Moves between states:
θ: Z266->Z324, Z326->Z315, Z158->Z887, Z706->Z37, Z813->Z66, Z245->Z269, Z151->Z879, Z71->Z450, Z281->Z736, Z549->Z53, Z936->Z984, Z453->Z750, Z645->Z696, Z333->Z257, Z696->Z399, Z515->Z728, Z488->Z665, Z324->Z275, Z461->Z117, Z400->Z283, Z399->Z961, Z80->Z583, Z297->Z575, Z887->Z593, Z997->Z806, Z386->Z762, Z539->Z885, Z750->Z367, Z987->Z754, Z514->Z121, Z368->Z159, Z412->Z735, Z283->Z333, Z257->Z428, Z250->Z297, Z315->Z514, Z239->Z708, Z984->Z627, Z408->Z453, Z963->Z645, Z860->Z553, Z381->Z904, Z802->Z963, Z727->Z386, Z570->Z221, Z553->Z208, Z593->Z860, Z265->Z573, Z806->Z475, Z728->Z153, Z37->Z469, Z159->Z764, Z170->Z813, Z518->Z158, Z622->Z930, Z641->Z151, Z665->Z570, Z627->Z372, Z731->Z622, Z964->Z488, Z988->Z71, Z961->Z987, Z40->Z457, Z66->Z40, Z457->Z111, Z762->Z988, Z152->Z504, Z746->Z964, Z764->Z75, Z183->Z572, Z75->Z731, Z979->Z44, Z23->Z265, Z421->Z242, Z372->Z421, Z573->Z716, Z121->Z170, Z504->Z641, Z898->Z326, Z792->Z80, Z740->Z515, Z450->Z14, Z890->Z108, Z583->Z245, Z930->Z890, Z474->Z786, Z786->Z567, Z153->Z518, Z111->Z936, Z503->Z162, Z310->Z621, Z475->Z281, Z14->Z503, Z855->Z746, Z736->Z539, Z242->Z979, Z756->Z706, Z275->Z310, Z637->Z250, Z367->Z368, Z575->Z161, Z221->Z727, Z567->Z802, Z735->Z400, Z53->Z239, Z428->Z408, Z879->Z381, Z161->Z792, Z44->Z855, Z117->Z756, Z269->Z997, Z904->Z474, Z469->Z740, Z208->Z183, Z708->Z461, Z108->Z637, Z885->Z152, Z716->Z412, Z621->Z23, Z162->Z266, Z754->Z549, Z572->Z898
π: Z266->Z450, Z326->Z208, Z158->Z515, Z706->Z708, Z813->Z315, Z245->Z161, Z151->Z885, Z71->Z727, Z281->Z269, Z549->Z399, Z936->Z66, Z453->Z333, Z645->Z786, Z333->Z412, Z696->Z567, Z515->Z706, Z488->Z44, Z324->Z14, Z461->Z549, Z400->Z573, Z399->Z802, Z80->Z297, Z297->Z890, Z887->Z728, Z997->Z80, Z386->Z665, Z539->Z806, Z750->Z257, Z987->Z645, Z514->Z572, Z368->Z408, Z412->Z23, Z283->Z716, Z257->Z735, Z250->Z930, Z315->Z183, Z239->Z987, Z984->Z40, Z408->Z283, Z963->Z474, Z860->Z518, Z381->Z504, Z802->Z904, Z727->Z488, Z570->Z746, Z553->Z158, Z593->Z153, Z265->Z275, Z806->Z583, Z728->Z37, Z37->Z461, Z159->Z453, Z170->Z326, Z518->Z740, Z622->Z159, Z641->Z539, Z665->Z855, Z627->Z457, Z731->Z368, Z964->Z979, Z988->Z221, Z961->Z963, Z40->Z121, Z66->Z514, Z457->Z170, Z762->Z570, Z152->Z281, Z746->Z242, Z764->Z750, Z183->Z593, Z75->Z367, Z979->Z627, Z23->Z324, Z421->Z936, Z372->Z111, Z573->Z310, Z121->Z898, Z504->Z736, Z898->Z553, Z792->Z250, Z740->Z756, Z450->Z386, Z890->Z75, Z583->Z575, Z930->Z764, Z474->Z151, Z786->Z879, Z153->Z469, Z111->Z813, Z503->Z988, Z310->Z162, Z475->Z245, Z14->Z762, Z855->Z421, Z736->Z997, Z242->Z984, Z756->Z239, Z275->Z503, Z637->Z622, Z367->Z428, Z575->Z108, Z221->Z964, Z567->Z381, Z735->Z265, Z53->Z961, Z428->Z400, Z879->Z152, Z161->Z637, Z44->Z372, Z117->Z53, Z269->Z792, Z904->Z641, Z469->Z117, Z208->Z887, Z708->Z754, Z108->Z731, Z885->Z475, Z716->Z621, Z621->Z266, Z162->Z71, Z754->Z696, Z572->Z860
ψ: Z266->Z162, Z326->Z898, Z158->Z518, Z706->Z756, Z813->Z170, Z245->Z583, Z151->Z641, Z71->Z988, Z281->Z475, Z549->Z754, Z936->Z111, Z453->Z408, Z645->Z963, Z333->Z283, Z696->Z645, Z515->Z740, Z488->Z964, Z324->Z266, Z461->Z708, Z400->Z735, Z399->Z696, Z80->Z792, Z297->Z250, Z887->Z158, Z997->Z269, Z386->Z727, Z539->Z736, Z750->Z453, Z987->Z961, Z514->Z315, Z368->Z367, Z412->Z716, Z283->Z400, Z257->Z333, Z250->Z637, Z315->Z326, Z239->Z53, Z984->Z936, Z408->Z428, Z963->Z802, Z860->Z593, Z381->Z879, Z802->Z567, Z727->Z221, Z570->Z665, Z553->Z860, Z593->Z887, Z265->Z23, Z806->Z997, Z728->Z515, Z37->Z706, Z159->Z368, Z170->Z121, Z518->Z153, Z622->Z731, Z641->Z504, Z665->Z488, Z627->Z984, Z731->Z75, Z964->Z746, Z988->Z762, Z961->Z399, Z40->Z66, Z66->Z813, Z457->Z40, Z762->Z386, Z152->Z885, Z746->Z855, Z764->Z159, Z183->Z208, Z75->Z764, Z979->Z242, Z23->Z621, Z421->Z372, Z372->Z627, Z573->Z265, Z121->Z514, Z504->Z152, Z898->Z572, Z792->Z161, Z740->Z469, Z450->Z71, Z890->Z930, Z583->Z80, Z930->Z622, Z474->Z904, Z786->Z474, Z153->Z728, Z111->Z457, Z503->Z14, Z310->Z275, Z475->Z806, Z14->Z450, Z855->Z44, Z736->Z281, Z242->Z421, Z756->Z117, Z275->Z324, Z637->Z108, Z367->Z750, Z575->Z297, Z221->Z570, Z567->Z786, Z735->Z412, Z53->Z549, Z428->Z257, Z879->Z151, Z161->Z575, Z44->Z979, Z117->Z461, Z269->Z245, Z904->Z381, Z469->Z37, Z208->Z553, Z708->Z239, Z108->Z890, Z885->Z539, Z716->Z573, Z621->Z310, Z162->Z503, Z754->Z987, Z572->Z183
ζ: Z266->Z275, Z326->Z514, Z158->Z593, Z706->Z469, Z813->Z40, Z245->Z997, Z151->Z381, Z71->Z14, Z281->Z539, Z549->Z239, Z936->Z627, Z453->Z367, Z645->Z399, Z333->Z428, Z696->Z961, Z515->Z153, Z488->Z570, Z324->Z310, Z461->Z756, Z400->Z333, Z399->Z987, Z80->Z245, Z297->Z161, Z887->Z860, Z997->Z475, Z386->Z988, Z539->Z152, Z750->Z368, Z987->Z549, Z514->Z170, Z368->Z764, Z412->Z400, Z283->Z257, Z257->Z408, Z250->Z575, Z315->Z121, Z239->Z461, Z984->Z372, Z408->Z750, Z963->Z696, Z860->Z208, Z381->Z474, Z802->Z645, Z727->Z762, Z570->Z727, Z553->Z183, Z593->Z553, Z265->Z716, Z806->Z281, Z728->Z518, Z37->Z740, Z159->Z75, Z170->Z66, Z518->Z887, Z622->Z890, Z641->Z879, Z665->Z221, Z627->Z421, Z731->Z930, Z964->Z665, Z988->Z450, Z961->Z754, Z40->Z111, Z66->Z457, Z457->Z936, Z762->Z71, Z152->Z641, Z746->Z488, Z764->Z731, Z183->Z898, Z75->Z622, Z979->Z855, Z23->Z573, Z421->Z979, Z372->Z242, Z573->Z412, Z121->Z813, Z504->Z151, Z898->Z315, Z792->Z583, Z740->Z728, Z450->Z503, Z890->Z637, Z583->Z269, Z930->Z108, Z474->Z567, Z786->Z802, Z153->Z158, Z111->Z984, Z503->Z266, Z310->Z23, Z475->Z736, Z14->Z162, Z855->Z964, Z736->Z885, Z242->Z44, Z756->Z37, Z275->Z621, Z637->Z297, Z367->Z159, Z575->Z792, Z221->Z386, Z567->Z963, Z735->Z283, Z53->Z708, Z428->Z453, Z879->Z904, Z161->Z80, Z44->Z746, Z117->Z706, Z269->Z806, Z904->Z786, Z469->Z515, Z208->Z572, Z708->Z117, Z108->Z250, Z885->Z504, Z716->Z735, Z621->Z265, Z162->Z324, Z754->Z53, Z572->Z326

The rows follow the links: the fewer symbols apart two states are, the more alike their rows tend to be.

Each row is also shifted at random along 6 hidden directions that mean nothing.

Known rows, each with its state:
-46	4	7	14	-15	-14	18	4	-4	2	-24	-8	-33	-9	25	32	17	1	-42	-24	-24	-4	-6	-12	15	12	-17	-3	-11	-19	-1	-8	26	-14	12	5	-6	13	-15	15	26	-23	-2 -> Z984
-19	-11	8	24	-37	-9	27	-4	-4	13	-19	-5	66	-13	33	29	12	-22	-46	-33	-29	-17	44	32	19	10	-12	-7	-21	-13	-3	-8	24	24	16	-5	24	18	-38	-2	21	-25	-17 -> Z421
-20	-19	10	-17	-20	19	-13	13	3	-5	17	19	19	-12	-18	-15	-19	-10	27	3	3	-14	13	13	-1	13	24	-13	-16	-3	-18	-13	-10	15	21	11	8	-14	6	-30	-10	-19	9 -> Z428
-80	7	-16	-35	-19	-6	-18	-5	3	32	7	16	69	-7	-19	16	-1	4	9	53	-7	24	14	9	-1	12	19	-15	-22	18	-14	3	29	40	-13	10	17	18	-5	-3	-5	-28	3 -> Z450
57	-2	8	-1	22	5	-2	-11	0	-41	4	0	-63	39	-8	-19	-10	19	21	11	8	1	-75	-14	-18	-5	0	11	38	-46	7	12	-36	-28	27	10	-24	-18	29	-3	6	23	-7 -> Z152
-10	-14	10	-14	-35	15	4	7	1	-8	13	23	-21	-6	-15	-5	-19	-2	14	-4	-2	-18	28	-4	16	23	27	-7	-16	-24	-7	-9	-4	12	32	7	-1	-6	-5	-38	11	-31	10 -> Z735
10	8	-5	6	41	6	-27	2	2	-2	11	-10	19	11	-14	-31	-2	-5	35	2	29	14	-21	16	-25	-25	-7	5	23	32	5	5	-23	-19	-33	-11	2	-16	29	17	-30	39	-4 -> Z879
7	5	6	15	-32	-18	60	-24	-7	9	-16	-16	-13	-2	33	33	8	8	-57	-17	-27	-22	66	-21	35	5	-17	10	-8	-9	27	11	21	25	5	-18	0	31	-52	-6	34	-25	-7 -> Z66
-13	28	-9	5	29	-21	13	-36	-3	11	-4	-28	11	34	3	2	9	17	-4	26	10	24	-2	-11	-8	-26	-23	17	35	23	33	31	0	1	-42	-24	-3	17	-1	30	1	27	-17 -> Z117
-18	-7	20	-12	38	0	20	-23	-4	-20	9	-31	36	19	13	-12	-12	14	4	42	8	-19	-21	-6	-28	-36	-26	12	28	39	16	20	-35	14	-18	-5	4	-4	2	8	-23	22	-13 -> Z786
-14	-17	24	-8	1	16	-4	-10	0	-38	14	5	-6	33	-12	-25	-24	3	34	7	9	-13	-46	12	-18	0	11	1	28	-35	1	4	-40	-6	35	9	-4	-24	25	-21	0	1	-13 -> Z297
-23	10	-20	3	-37	-3	-15	8	3	35	-1	23	19	-16	-16	11	6	-16	1	-20	-2	20	56	15	25	23	24	-11	-28	-5	-8	-9	34	14	-5	-8	10	12	-12	-9	10	-23	6 -> Z762
-56	46	-43	7	-21	-17	-47	-3	6	50	-7	27	-13	14	-41	9	20	-6	22	-16	12	74	17	14	20	26	28	-8	-3	-23	1	3	50	-17	-27	-16	-4	14	18	19	22	-8	1 -> Z665
94	-11	0	10	24	7	21	2	-3	1	7	-20	41	-22	20	-12	-2	-6	-11	-2	9	-27	44	1	-5	-28	-18	10	-4	51	8	1	-17	19	-24	-13	13	2	-21	-2	-27	31	4 -> Z645
-6	-12	2	-16	-39	12	2	-1	3	5	17	24	24	-4	-18	-5	-19	-7	16	3	-2	-11	45	11	15	20	32	-10	-16	-17	-6	-3	0	30	23	1	10	0	-12	-38	6	-28	4 -> Z412
-9	-6	9	1	22	-14	29	3	-6	-5	-21	-28	-2	-20	42	32	18	12	-53	16	-24	-19	-28	-25	-8	-16	-41	4	-8	29	-2	-1	10	1	-9	12	-3	16	-20	29	-3	0	3 -> Z860
-12	-6	11	23	27	-13	9	-8	-5	-11	-23	-30	53	13	39	13	19	-8	-30	-7	-14	-2	-56	25	-24	-22	-41	3	19	4	-1	4	-5	-10	-5	3	11	2	1	38	-4	23	-25 -> Z469
-8	2	10	14	20	-17	30	-10	-6	-11	-21	-29	-12	4	37	23	16	11	-43	0	-19	-11	-29	-16	-5	-15	-38	9	11	6	11	7	2	-10	-6	0	-6	11	-13	29	9	8	-10 -> Z518
16	8	-13	11	22	-15	4	7	-3	18	-19	-19	19	-21	26	22	24	0	-35	2	-9	8	-6	-5	-4	-15	-28	3	-11	35	-4	-3	22	-2	-31	0	4	16	-12	35	-9	16	3 -> Z593
-7	-2	4	32	-31	-9	17	11	-2	2	-28	1	-29	-13	27	28	18	-17	-43	-60	-24	-6	12	8	26	21	-9	-5	-16	-40	-4	-15	27	-17	25	0	-2	9	-21	7	33	-22	-6 -> Z372
-16	-16	17	-24	-5	17	-10	4	2	-33	15	17	-42	17	-18	-17	-24	12	32	21	5	-11	-47	-10	-10	12	21	-4	10	-34	-9	-2	-28	-9	39	20	-13	-20	24	-27	3	-14	4 -> Z75
28	1	3	21	25	-12	13	-13	-5	-12	-17	-24	14	16	29	10	16	1	-25	-2	-8	2	-44	6	-14	-19	-32	9	22	-5	8	11	-5	-11	-4	-1	0	4	0	29	2	24	-17 -> Z756
-36	-15	9	2	-40	7	-18	2	3	-15	-4	27	21	21	-8	5	-5	-16	11	-19	-15	8	-42	39	1	32	23	-15	0	-74	-20	-9	2	-3	55	19	8	-11	15	-18	26	-27	-18 -> Z621
-23	17	-12	17	26	-21	-6	-8	-3	12	-20	-21	26	11	18	17	26	0	-20	0	-4	28	-40	10	-13	-15	-30	3	15	11	3	7	17	-15	-30	-4	2	11	7	46	-1	22	-14 -> Z158
19	-13	22	-18	34	14	20	8	-1	-25	19	-18	-57	-14	1	-23	-22	19	13	22	16	-41	7	-44	-11	-23	-11	12	6	49	12	1	-39	-5	-11	1	-17	-15	1	-13	-27	13	20 -> Z885
-73	-38	41	-23	-34	13	32	3	-3	-26	4	3	14	-12	18	11	-22	1	-16	15	-25	-53	4	-4	3	15	5	-13	-19	-12	-13	-10	-13	30	48	22	8	-4	-21	-36	9	-48	1 -> Z23
33	19	-25	18	28	-17	-14	-5	-1	18	-15	-13	37	9	10	10	25	-1	-12	4	2	34	-26	13	-13	-18	-21	5	10	14	1	8	16	-9	-34	-7	5	11	8	41	-6	34	-10 -> Z740
17	39	-34	25	-24	-31	9	-45	-2	36	-16	1	37	43	-2	23	22	1	-19	-8	-9	51	33	18	23	6	0	11	18	-37	29	30	37	15	-20	-28	8	35	-18	17	37	5	-27 -> Z514
118	1	-11	6	4	15	3	1	2	2	23	8	-21	-6	-19	-35	-16	-2	28	-16	28	-10	64	-7	11	-10	17	13	2	17	16	2	-23	5	-13	-22	-4	-9	-5	-27	-16	25	14 -> Z736
-66	31	-5	35	39	-16	-15	2	0	17	-15	-30	-24	5	6	-4	25	-9	-3	-41	18	27	-3	4	-6	-21	-31	11	21	38	19	3	11	-46	-56	-28	-6	-2	16	52	-9	30	-8 -> Z515
55	-3	-2	12	31	-4	3	-4	-4	-6	-7	-21	42	3	21	-2	8	-2	-12	7	1	-2	-26	13	-21	-25	-25	7	13	20	2	5	-11	1	-16	-1	9	1	1	22	-17	34	-10 -> Z754
-72	-8	21	-2	-21	19	-5	22	4	-3	16	9	-45	-21	-18	-20	-18	-15	24	-41	13	-26	55	-3	17	14	21	-7	-17	12	0	-19	-9	-11	7	-9	-3	-20	0	-28	-3	-27	15 -> Z400
-9	2	21	21	27	-8	35	-19	-6	-20	-8	-37	-17	17	28	-1	3	7	-23	-11	-2	-20	-8	-12	-7	-27	-36	16	28	15	28	14	-21	-13	-13	-16	-7	1	-9	20	1	19	-15 -> Z239
106	0	-14	-14	28	7	-12	2	2	-17	12	8	-40	11	-14	-19	-6	20	24	30	15	7	-44	-22	-16	-9	7	8	15	-10	-2	6	-22	-11	4	11	-17	-10	22	-3	-13	31	12 -> Z504
-21	-29	11	2	-16	24	-41	44	5	-4	6	23	38	-34	-10	-15	-6	-36	24	-37	2	-13	-9	45	-7	17	21	-23	-30	-4	-42	-37	-4	-9	26	19	17	-26	19	-16	-19	-13	8 -> Z283
9	-25	-4	-37	-16	19	-19	36	4	12	14	27	32	-53	-10	2	-13	-6	9	29	-5	-18	19	-3	-1	15	25	-21	-51	30	-40	-27	10	30	11	29	12	-3	-6	-26	-25	-26	31 -> Z716
54	2	3	10	19	-1	15	-24	-3	-13	7	-16	23	26	7	-16	-6	3	6	5	12	-4	-1	7	-11	-23	-11	15	30	4	22	19	-26	6	-9	-16	3	-2	-1	1	-5	30	-16 -> Z567
47	12	4	32	9	-2	19	-30	-2	-3	7	-20	19	34	1	-25	-4	-8	10	-31	21	-1	42	21	3	-22	-9	20	37	0	37	21	-24	0	-19	-38	6	-3	-6	-1	1	33	-24 -> Z802

Complete each set of four: the symbols that take the first to the second take the third to the fourth, perhaps in another order.
Answer with the state's name.
-33	22	-23	-23	-26	-6	-12	2	4	33	7	26	-40	-11	-32	11	-1	13	10	19	2	25	42	-28	25	26	30	-7	-24	0	-1	0	34	10	-10	-2	-10	17	-5	-13	13	-30	21
to -68	-2	-11	-14	-14	3	-25	33	4	41	3	13	46	-53	-10	8	6	-19	1	-2	2	4	55	11	9	10	13	-18	-48	55	-24	-23	33	17	-30	3	19	6	-11	2	-20	-23	23
as -111	38	-5	-13	-3	-30	28	-39	-3	23	-8	-17	-32	27	0	31	9	32	-24	37	-10	24	18	-40	16	-2	-14	9	13	11	33	31	29	10	-32	-16	-15	33	-18	22	26	-21	-6
to Z66

-2	-12	18	-18	7	17	3	-4	1	-19	26	0	-7	8	-17	-30	-27	6	35	15	20	-21	12	-7	-9	-9	12	4	11	15	8	5	-36	8	4	-4	-2	-17	9	-26	-18	3	4
to 9	-9	15	23	-43	21	5	-11	2	-7	20	17	19	22	-23	-36	-26	-29	36	-58	18	-16	77	44	22	14	34	1	11	-36	17	0	-25	9	26	-30	14	-17	-6	-47	15	-9	-16
as 80	14	-16	22	23	-6	13	3	-2	17	-2	-19	-12	-19	11	-5	12	-2	-14	-23	14	-3	54	-13	9	-22	-18	16	-2	46	19	2	2	-5	-42	-25	-1	9	-17	15	-15	31	9
to Z567

23	-22	7	-15	-15	21	-18	16	3	-15	15	23	-4	-5	-18	-18	-19	-7	29	0	5	-13	-10	10	-3	16	28	-9	-10	-24	-19	-14	-18	3	35	16	2	-18	14	-33	-5	-11	8
to -48	-22	26	-22	19	24	-23	38	3	-33	13	8	-75	-20	-15	-24	-19	5	33	1	12	-26	-51	-21	-17	7	10	-9	-6	6	-23	-23	-29	-35	22	25	-20	-35	34	-14	-21	-9	23
as 122	-16	7	14	-25	17	19	-21	-1	-27	17	15	-3	31	-9	-29	-23	-6	21	-26	7	-19	27	17	11	6	22	10	21	-57	17	10	-37	11	42	-13	2	-12	-6	-44	15	11	-15
to Z475

20	-1	-17	28	-11	-10	-22	27	1	19	-31	10	23	-25	21	29	34	-25	-34	-41	-23	21	-28	30	4	16	-10	-13	-24	-22	-29	-23	40	-19	7	14	10	7	-1	28	11	-1	-3
to -53	-3	1	-2	-3	-10	2	18	-2	14	-21	-5	6	-31	24	34	18	-3	-38	1	-24	-4	-13	-7	3	7	-17	-12	-29	15	-19	-15	31	-1	-3	17	4	13	-12	21	3	-21	9
as 33	1	9	0	41	8	-9	11	1	-31	5	-9	-91	9	-5	-23	-6	16	20	-2	18	-6	-55	-32	-17	-12	-9	11	24	0	6	-1	-31	-44	0	5	-29	-22	31	8	-11	28	11
to Z474

63	-9	6	25	-20	-12	54	-5	-7	1	-23	-17	-1	-20	49	33	15	-3	-67	-31	-31	-32	44	-10	24	0	-27	7	-18	-5	10	-3	16	14	12	-6	5	23	-50	2	22	-10	-3
to -1	29	-20	13	19	-23	-3	-5	-1	14	-21	-11	-43	7	9	22	28	15	-24	-2	-5	33	-29	-23	3	-4	-20	6	8	-3	9	6	27	-28	-24	-3	-17	16	3	40	14	13	1
as 76	9	-31	-45	35	4	-37	-7	5	-1	23	19	-4	18	-37	-18	-10	33	46	86	21	35	-64	-25	-30	-10	20	3	14	6	-10	15	-15	10	-12	20	-13	-2	36	-2	-26	29	15
to Z245

-41	14	-10	-2	-23	6	-23	28	6	18	5	25	-82	-24	-30	-4	-1	-6	19	-34	11	11	38	-17	26	29	30	-10	-24	-7	-7	-21	23	-26	1	-4	-16	-7	8	-14	10	-25	26
to -35	14	-26	-20	-24	-4	-35	4	5	25	1	31	6	2	-29	13	6	3	17	21	-4	40	-14	5	7	28	30	-14	-16	-27	-19	-3	32	7	6	14	-1	8	14	-1	13	-21	7
as -34	6	18	-8	19	3	17	-39	-1	-15	24	-21	23	43	-15	-32	-24	12	34	26	25	-6	18	1	-13	-26	-2	16	42	19	36	31	-40	16	-19	-25	1	-7	6	-11	-11	17	-20
to Z806

27	-23	0	-25	-23	20	-11	34	3	3	13	28	-13	-44	-13	-3	-13	-4	10	6	-3	-22	26	-11	10	21	28	-15	-42	8	-29	-25	3	16	23	21	1	-7	-6	-34	-12	-26	30
to 1	-4	6	-28	-38	11	21	-22	2	-6	25	21	-23	16	-27	-11	-31	16	24	25	3	-14	50	-19	20	18	36	1	0	-24	15	13	-13	33	25	-5	-5	3	-14	-51	17	-31	5
as -4	-22	5	12	-43	15	-10	25	3	12	1	22	51	-32	-1	-1	-4	-38	0	-48	-8	-17	55	43	18	24	22	-16	-36	-9	-24	-28	11	16	24	1	25	-7	-13	-26	1	-25	3
to Z573

2	5	-18	-7	13	-22	0	-3	-2	9	-26	-8	28	-2	26	39	26	15	-41	38	-29	21	-66	-8	-14	-2	-25	-6	-7	-5	-17	3	29	5	-3	24	1	22	-3	36	6	2	-4
to 46	29	-38	21	18	-21	-22	-5	1	28	-20	-2	21	10	3	15	31	-3	-13	-5	1	50	-23	13	-3	-8	-13	4	9	-2	2	8	29	-14	-33	-8	2	16	9	42	4	30	-9
as -67	19	-3	33	0	-14	-4	16	0	17	-25	-13	-49	-15	14	17	26	-14	-27	-58	-5	12	13	-2	17	8	-19	0	-7	6	4	-12	31	-41	-20	-13	-9	4	-3	33	15	-7	1
to Z572

-37	-1	-15	-26	-20	4	-30	17	5	17	4	29	18	-16	-22	9	-1	-1	15	25	-5	18	-9	4	1	22	26	-18	-27	-6	-27	-11	23	12	7	21	5	2	11	-10	-2	-24	14
to -103	17	-14	-29	-8	-3	-32	10	6	27	8	19	-11	-11	-32	5	-1	8	25	28	7	28	7	-12	5	17	23	-12	-18	18	-11	-4	25	1	-19	6	-4	4	13	1	-4	-27	16
as 35	-17	13	-11	-49	17	27	-7	1	-14	18	24	-30	1	-12	-8	-26	1	8	-9	-5	-31	56	-11	28	25	33	-2	-12	-39	6	-3	-12	25	44	-1	-2	-3	-23	-57	20	-33	6
to Z400

39	-1	3	11	25	1	4	-17	-1	-10	6	-16	33	21	4	-19	-5	-2	11	3	14	-1	-7	14	-17	-24	-13	12	27	12	16	14	-25	1	-15	-13	6	-6	7	6	-14	33	-15
to 103	-12	1	2	22	8	-5	3	-1	-29	4	2	-31	14	1	-16	-7	7	12	6	7	-6	-53	-7	-17	-8	-2	6	20	-26	-3	1	-29	-17	22	11	-12	-16	19	-5	-7	29	0
as -58	25	-22	5	-23	-6	-31	13	5	34	-4	21	-27	-11	-26	7	12	-11	12	-28	6	35	31	5	23	24	24	-10	-19	-8	-6	-11	38	-16	-14	-10	-3	5	7	6	13	-19	10
to Z964

92	3	-13	9	25	-2	3	-8	-1	-1	3	-10	24	5	6	-9	4	3	-1	9	10	4	-1	3	-10	-22	-11	12	13	17	9	10	-12	5	-19	-10	3	3	0	11	-14	36	-3
to 34	-6	21	7	29	-6	36	-13	-6	-34	-10	-28	-52	16	30	4	0	22	-27	9	-9	-24	-45	-33	-11	-20	-33	16	26	-5	19	11	-25	-17	8	3	-19	-1	-4	12	4	17	-6
as 30	9	-11	-12	14	5	-26	-25	3	-8	20	9	32	46	-33	-29	-14	8	50	35	24	29	-34	19	-22	-11	18	6	36	-17	9	22	-26	6	-4	-5	1	-10	32	-7	-9	28	-16
to Z539

-27	6	-3	-3	-15	-14	30	-3	-4	18	-15	-8	-6	-21	22	33	12	8	-45	6	-23	-9	35	-23	20	4	-13	0	-22	17	3	-1	30	17	-10	-1	1	25	-33	10	14	-25	6
to -33	28	-22	2	-5	-22	7	-10	0	31	-14	-4	-17	-1	2	28	20	11	-27	5	-10	26	21	-21	18	4	-8	2	-7	8	11	9	38	1	-28	-10	-6	26	-16	23	17	-10	4
as 22	5	3	10	35	-6	5	-10	-2	-10	-3	-22	1	14	12	-7	5	6	-1	7	8	1	-26	-4	-17	-25	-24	11	24	19	14	11	-17	-12	-21	-8	-4	-3	7	22	-13	31	-9
to Z645

-1	27	-24	3	16	-25	-1	-10	-2	21	-18	-9	-11	5	9	27	26	15	-26	21	-9	34	-26	-19	-1	-5	-19	5	4	5	5	11	31	-7	-28	0	-8	24	-2	38	9	10	-1
to -13	12	-13	17	29	-16	-12	10	-2	15	-23	-19	19	-13	21	18	27	-5	-27	-6	-6	20	-33	5	-12	-13	-30	1	-1	27	-7	-5	22	-19	-31	2	3	8	5	46	-9	20	-3
as -1	11	-28	-23	-14	6	-55	25	9	17	8	43	-45	-8	-45	-4	1	4	39	12	10	40	-28	-7	3	32	41	-15	-19	-28	-29	-15	21	-16	10	20	-13	-7	32	-8	3	-13	24
to Z310

-28	2	-5	-16	-35	0	0	3	2	16	2	21	-4	-12	-12	13	-3	1	-3	6	-11	2	32	-6	20	23	22	-10	-25	-15	-10	-7	22	18	14	6	1	10	-12	-19	15	-34	10
to -57	24	-24	8	1	-14	-36	24	3	28	-21	11	-42	-17	-9	22	28	-4	-8	-21	-3	41	-23	-5	8	18	2	-11	-18	-4	-17	-15	45	-36	-18	6	-10	5	17	33	10	-10	12
as -22	20	-18	-38	-14	3	-28	-28	6	5	27	32	-9	46	-56	-17	-22	24	59	57	19	40	-16	-8	-2	15	44	-1	21	-35	7	24	-6	16	6	1	-10	0	27	-24	9	-8	-1
to Z310

-1	-6	-18	-23	-8	-4	-23	34	2	14	-16	22	-20	-41	3	34	17	7	-22	26	-24	13	-44	-20	2	25	7	-19	-42	-7	-42	-24	38	-2	14	40	-6	11	3	10	2	-25	28
to -15	27	-36	-20	8	-14	-26	31	5	38	-11	17	-77	-44	-15	30	24	18	-15	21	-5	32	0	-51	15	17	7	-8	-39	29	-19	-15	52	-18	-32	15	-22	18	2	24	-2	-13	41
as 1	-25	23	4	-22	24	1	-1	1	-16	21	10	46	8	-11	-30	-26	-23	31	-25	10	-26	35	38	0	2	21	-3	4	-12	0	-4	-31	15	26	-9	17	-21	1	-38	-7	-5	-11
to Z750

36	-13	7	-1	37	15	-10	19	1	-9	14	-13	12	-20	0	-29	-8	-7	20	1	22	-20	1	2	-22	-26	-9	4	1	50	-4	-8	-30	-7	-21	-2	3	-20	12	2	-39	31	9
to 23	6	2	22	11	15	-26	2	4	-13	16	6	-28	22	-27	-44	-12	-16	48	-43	34	9	3	22	-5	-6	15	7	28	-13	12	0	-30	-33	-2	-19	-7	-29	31	-8	-9	27	-6
as 46	13	-14	25	-7	-22	21	-20	-5	4	-25	-7	-3	20	24	30	23	6	-41	-9	-22	17	-16	-2	11	2	-19	8	12	-37	13	13	21	-3	6	-4	-3	21	-15	23	29	6	-17
to Z728

1	-1	17	5	36	-2	30	-9	-5	-14	1	-35	-20	-1	21	-7	-4	13	-14	8	7	-28	8	-25	-11	-31	-31	17	17	47	23	10	-25	-5	-26	-14	-7	0	-10	13	-17	21	0
to -45	34	-4	20	30	-9	-4	-40	-1	13	13	-27	34	47	-20	-34	-4	-3	37	-9	38	29	36	21	-9	-34	-10	19	51	34	46	33	-19	-6	-58	-50	6	-3	12	19	-12	39	-27
as 22	6	10	2	13	9	5	-14	1	-23	19	-5	-45	30	-18	-33	-19	10	34	-3	25	-7	3	-10	-4	-11	7	13	32	-7	25	15	-36	-13	1	-16	-14	-16	15	-16	-3	18	-5
to Z245

